Here is a tiny trained network, its code and every weight. The questions are about switching its units off for an input and a target symbol, where a switched-off unit gives its printed mean instead of its output.

import numpy as np


def w(rows, s, z=0):
    codes = np.array(rows[::2]) - 128.0
    scale = np.full(codes.shape[1], s)
    scale[-1] = z or s
    return codes * scale


def f(y):
    return y / 2 * (1 + np.tanh(0.7978845608 * (y + 0.044715 * y**3)))


def softmax(a):
    e = np.exp(a - a.max(-1, keepdims=True))
    return e / e.sum(-1, keepdims=True)


def log_softmax(a):
    a = a - a.max(-1, keepdims=True)
    return a - np.log(np.exp(a).sum(-1, keepdims=True))


def net(x, mask):
    ids = ['βγζηθλμξπτφ'.index(c) for c in x.split()]
    T = len(ids)
    res = E[ids] + P[:T]
    u = 0
    for l in range(3):
        q, k, v = (res @ M[l].T for M in (Q, K, V))
        z = softmax(np.where(np.tri(T) > 0, q @ k.T / 3**0.5, -1e9)) @ v
        res = res + np.where(mask[u], z, O[l][:, -1]) @ O[l][:, :-1]
        u += 1
        y = f(res @ A[l][:, :-1].T + A[l][:, -1])
        res = res + np.where(mask[u : u + 4], y, B[l][:, -1]) @ B[l][:, :-1]
        u += 4
    return log_softmax(res[-1] @ U[:, :-1].T + U[:, -1])


Q, K, V, O, A, B = {}, {}, {}, {}, {}, {}
E = w([
[166,56,183],'β',
[130,83,38],'γ',
[119,127,139],'ζ',
[188,72,159],'η',
[132,53,184],'θ',
[212,156,198],'λ',
[190,65,171],'μ',
[113,152,5],'ξ',
[141,208,80],'π',
[56,191,141],'τ',
[135,215,213],'φ',
],0.013)
P = w([
[188,78,94],'0',
[142,65,173],'1',
[86,72,250],'2',
[67,92,246],'3',
[64,124,227],'4',
[53,129,210],'5',
[53,149,171],'6',
],0.0024)
Q[0] = w([
[182,2,100],'L0H1',
[119,113,145],'L0H1',
[152,81,74],'L0H1',
],0.0083)
K[0] = w([
[255,87,144],'L0H1',
[168,225,16],'L0H1',
[211,46,102],'L0H1',
],0.0067)
V[0] = w([
[234,22,95],'L0H1',
[3,171,134],'L0H1',
[139,69,104],'L0H1',
],0.0031)
O[0] = w([
[153,170,2,160],'L0H1',
[72,204,143,2],'L0H1',
[149,144,146,74],'L0H1',
],0.0043,0.00023)
A[0] = w([
[133,148,213,85],'L0N1',
[84,254,154,254],'L0N2',
[114,61,100,162],'L0N3',
[221,128,174,191],'L0N4',
],0.0068,0.0033)
B[0] = w([
[184,95,186,156],'L0N1',
[70,254,224,254],'L0N2',
[186,122,113,150],'L0N3',
[125,122,223,212],'L0N4',
],0.0071,0.0038)
Q[1] = w([
[126,2,250],'L1H1',
[27,219,153],'L1H1',
[196,64,140],'L1H1',
],0.0079)
K[1] = w([
[134,2,189],'L1H1',
[25,187,160],'L1H1',
[184,44,125],'L1H1',
],0.0075)
V[1] = w([
[79,255,159],'L1H1',
[93,51,145],'L1H1',
[180,148,52],'L1H1',
],0.0069)
O[1] = w([
[2,81,162,252],'L1H1',
[154,84,75,122],'L1H1',
[133,248,88,4],'L1H1',
],0.0056,0.0039)
A[1] = w([
[155,55,163,249],'L1N1',
[145,33,164,177],'L1N2',
[57,108,123,12],'L1N3',
[72,34,1,134],'L1N4',
],0.0077,0.0014)
B[1] = w([
[215,131,141,253],'L1N1',
[254,190,72,247],'L1N2',
[142,47,102,213],'L1N3',
[205,212,39,151],'L1N4',
],0.0057,0.0039)
Q[2] = w([
[9,57,158],'L2H1',
[155,216,1],'L2H1',
[107,48,223],'L2H1',
],0.0064)
K[2] = w([
[116,95,205],'L2H1',
[157,185,6],'L2H1',
[122,104,254],'L2H1',
],0.0063)
V[2] = w([
[80,2,37],'L2H1',
[140,85,135],'L2H1',
[221,210,168],'L2H1',
],0.0043)
O[2] = w([
[89,86,2,4],'L2H1',
[124,114,98,131],'L2H1',
[153,216,129,167],'L2H1',
],0.0082,0.0031)
A[2] = w([
[78,2,5,2],'L2N1',
[50,33,162,78],'L2N2',
[51,192,44,155],'L2N3',
[245,165,28,174],'L2N4',
],0.0048,0.005)
B[2] = w([
[137,148,123,123],'L2N1',
[174,72,90,186],'L2N2',
[154,214,40,153],'L2N3',
[110,2,106,254],'L2N4',
],0.0095,0.0059)
U = w([
[129,141,144,54],'β',
[120,54,46,83],'γ',
[137,155,137,129],'ζ',
[137,139,141,75],'η',
[183,88,158,149],'θ',
[236,248,194,91],'λ',
[224,32,163,97],'μ',
[121,214,68,234],'ξ',
[104,255,137,254],'π',
[43,16,149,184],'τ',
[92,147,237,50],'φ',
],0.0068,0.0058)

Each question gives the input, a string of symbols that net reads in full, and the target symbol t.
The units are the heads (3 rows each of Q, K, V and O) and the neurons (one row each of A and B). Each row of codes is followed by its name. A weight is (code - 128) times the scale printed after its matrix; where a second scale follows, it is the last column's (O, A, B and U).
mask holds one flag per unit, layer by layer, with each layer's heads first. A switched-off unit (its flag False) gives its mean, the last column of its rows in O or B, instead of its output. The means were averaged over made-up inputs and are rounded, as every weight is.
A unit's drop is (log p(t) with every unit on - log p(t) with that unit switched off) / (log p(t) with every unit on - log p(t) with every unit switched off).
The circuit of an input: a set's keep is (log p(t) with only the set's units on - log p(t) with every unit switched off) / (log p(t) with every unit on - log p(t) with every unit switched off). Starting from the 12 units with the biggest drops (on a tie, the unit counted first), units are removed one at a time, each time the one whose removal leaves the highest keep (on an exact tie, the one counted first), for as long as the keep stays at least 0.8.
units of the circuit, in order: the units of the circuit, biggest drop first
top k neurons: the k neurons with the biggest drops, biggest first
top k neurons in layer l: the k neurons of layer l with the biggest drops, biggest first
drop of u: that unit's drop, to one decimal
input τ φ θ π, target φ: units of the circuit, in order => L1H1, L0N2, L2H1, L0H1
input β ξ μ ξ τ τ π, target τ: top 3 neurons => L0N2, L1N2, L1N3
input β τ τ η ζ, target τ: units of the circuit, in order => L1H1, L2H1, L0N2, L0H1
input π ζ η τ θ π γ, target γ: top 4 neurons => L0N2, L1N4, L2N4, L0N4
input π ζ θ η π, target π: top neuron => L2N4
input π ζ τ φ λ τ, target φ: top 3 neurons in layer 0 => L0N1, L0N2, L0N4
input θ τ π ξ, target ξ: top 2 neurons => L1N4, L2N3
input θ θ γ τ, target τ: units of the circuit, in order => L1H1, L2H1, L0N2, L1N3
input φ ξ τ φ π, target φ: top 2 neurons => L0N2, L2N4
input ξ γ γ μ ξ θ π, target π: top 2 neurons => L2N4, L0N2
input η γ λ μ π φ, target φ: top 2 neurons in layer 0 => L0N2, L0N1
input τ π η ξ λ, target λ: top 3 neurons => L2N4, L0N4, L0N1
input λ θ τ θ π, target τ: top 3 neurons in layer 1 => L1N2, L1N3, L1N4
input τ η λ, target λ: top neuron in layer 2 => L2N4
input μ τ γ, target γ: top 4 neurons => L2N4, L0N2, L1N4, L0N4
input θ τ β ζ τ τ ζ, target τ: drop of L0N2 => 0.4
input φ ζ γ ξ φ τ, target φ: drop of L1H1 => 0.1
input τ γ λ η η φ, target φ: drop of L2H1 => 0.1
input τ γ β ζ λ θ ξ, target ξ: drop of L2N3 => 0.4
